Below are the code and all the weights of a small trained network. Each question names an input and a class and asks about switching units off, where a switched-off unit gives its printed mean instead of its output.

import numpy as np


def w(rows, s, z=0):
    codes = np.array(rows[::2]) - 128.0
    scale = np.full(codes.shape[1], s)
    scale[-1] = z or s
    return codes * scale


def f(y):
    return np.maximum(y, 0)


def log_softmax(a):
    a = a - a.max(-1, keepdims=True)
    return a - np.log(np.exp(a).sum(-1, keepdims=True))


def net(x, mask):
    res = np.array(x, float).reshape(1, 3) / 4 @ E
    y = f(res @ A[0][:, :-1].T + A[0][:, -1])
    res = res + np.where(mask, y, B[0][:, -1]) @ B[0][:, :-1]
    return log_softmax(res[-1] @ U[:, :-1].T + U[:, -1])


A, B = {}, {}
E = w([
[42,70,7],'x0',
[36,220,172],'x1',
[137,239,34],'x2',
],0.015)
A[0] = w([
[150,182,185,52],'N0',
[53,181,79,99],'N1',
[73,74,146,146],'N2',
[217,94,45,48],'N3',
[219,68,92,70],'N4',
[113,192,215,117],'N5',
[61,62,55,104],'N6',
[107,8,175,89],'N7',
[138,68,168,79],'N8',
[34,174,118,123],'N9',
[155,149,100,64],'N10',
[254,50,149,151],'N11',
[183,124,214,255],'N12',
[139,191,163,44],'N13',
[110,102,61,178],'N14',
[104,144,110,98],'N15',
[131,182,200,84],'N16',
[146,189,139,50],'N17',
[69,172,88,113],'N18',
[133,177,131,98],'N19',
[153,118,156,114],'N20',
],0.016,0.0076)
B[0] = w([
[169,77,159,193],'N0',
[66,150,34,234],'N1',
[93,86,153,184],'N2',
[220,146,104,197],'N3',
[192,186,119,199],'N4',
[221,110,179,227],'N5',
[132,7,111,237],'N6',
[57,148,208,233],'N7',
[59,157,182,188],'N8',
[120,178,22,225],'N9',
[134,131,156,148],'N10',
[103,209,104,252],'N11',
[131,128,219,251],'N12',
[127,51,224,181],'N13',
[155,105,94,211],'N14',
[106,137,93,159],'N15',
[178,104,194,206],'N16',
[80,109,157,171],'N17',
[100,140,72,216],'N18',
[105,135,134,168],'N19',
[122,137,166,163],'N20',
],0.013,0.021)
U = w([
[66,89,49,39],'0',
[195,112,167,254],'1',
[179,58,104,93],'2',
[6,120,185,130],'3',
[63,242,58,202],'4',
[207,237,113,30],'5',
],0.015,0.006)

Each question gives the input, the list of numbers given to net, and the class t.
The units are the neurons (one row each of A and B). Each row of codes is followed by its name. A weight is (code - 128) times the scale printed after its matrix; where a second scale follows, it is the last column's (A, B and U).
mask holds one flag per neuron, in row order. A switched-off neuron (its flag False) gives its mean, the last column of its row in B, instead of its output. The means were averaged over made-up inputs and are rounded, as every weight is.
A unit's drop is (log p(t) with every unit on - log p(t) with that unit switched off) / (log p(t) with every unit on - log p(t) with every unit switched off).
The circuit of an input: a set's keep is (log p(t) with only the set's units on - log p(t) with every unit switched off) / (log p(t) with every unit on - log p(t) with every unit switched off). Starting from the 12 units with the biggest drops (on a tie, the unit counted first), units are removed one at a time, each time the one whose removal leaves the highest keep (on an exact tie, the one counted first), for as long as the keep stays at least 0.8.
units of the circuit, in order: the units of the circuit, biggest drop first
most important unit: the unit with the biggest drop
k most important neurons: the k neurons with the biggest drops, biggest first
drop when u is switched off: that unit's drop, to one decimal
input [7,-8,8], class 2: most important unit -> N6
input [3,7,-5], class 0: units of the circuit, in order -> (N9 N12 N11)
input [7,-5,6], class 2: 3 most important neurons -> (N3 N6 N11)
input [-4,3,-6], class 1: 3 most important neurons -> (N5 N1 N16)
input [8,-1,-4], class 0: 4 most important neurons -> (N6 N12 N14 N5)
input [6,-6,8], class 2: 2 most important neurons -> (N3 N6)
input [-5,-4,-1], class 5: 2 most important neurons -> (N11 N6)
input [4,3,1], class 0: 2 most important neurons -> (N11 N6)
input [4,-7,5], class 5: 3 most important neurons -> (N4 N3 N13)
input [4,5,1], class 4: 2 most important neurons -> (N9 N13)
input [8,4,8], class 0: 3 most important neurons -> (N6 N11 N14)
input [2,-3,-2], class 3: 2 most important neurons -> (N5 N9)
input [3,-8,-3], class 5: 3 most important neurons -> (N11 N4 N3)
input [8,-7,1], class 2: units of the circuit, in order -> (N6)
input [6,-4,-5], class 3: drop when N7 is switched off -> 7.4
input [8,-3,-4], class 2: drop when N18 is switched off -> 0.5
input [-3,-7,1], class 5: drop when N20 is switched off -> 0.0
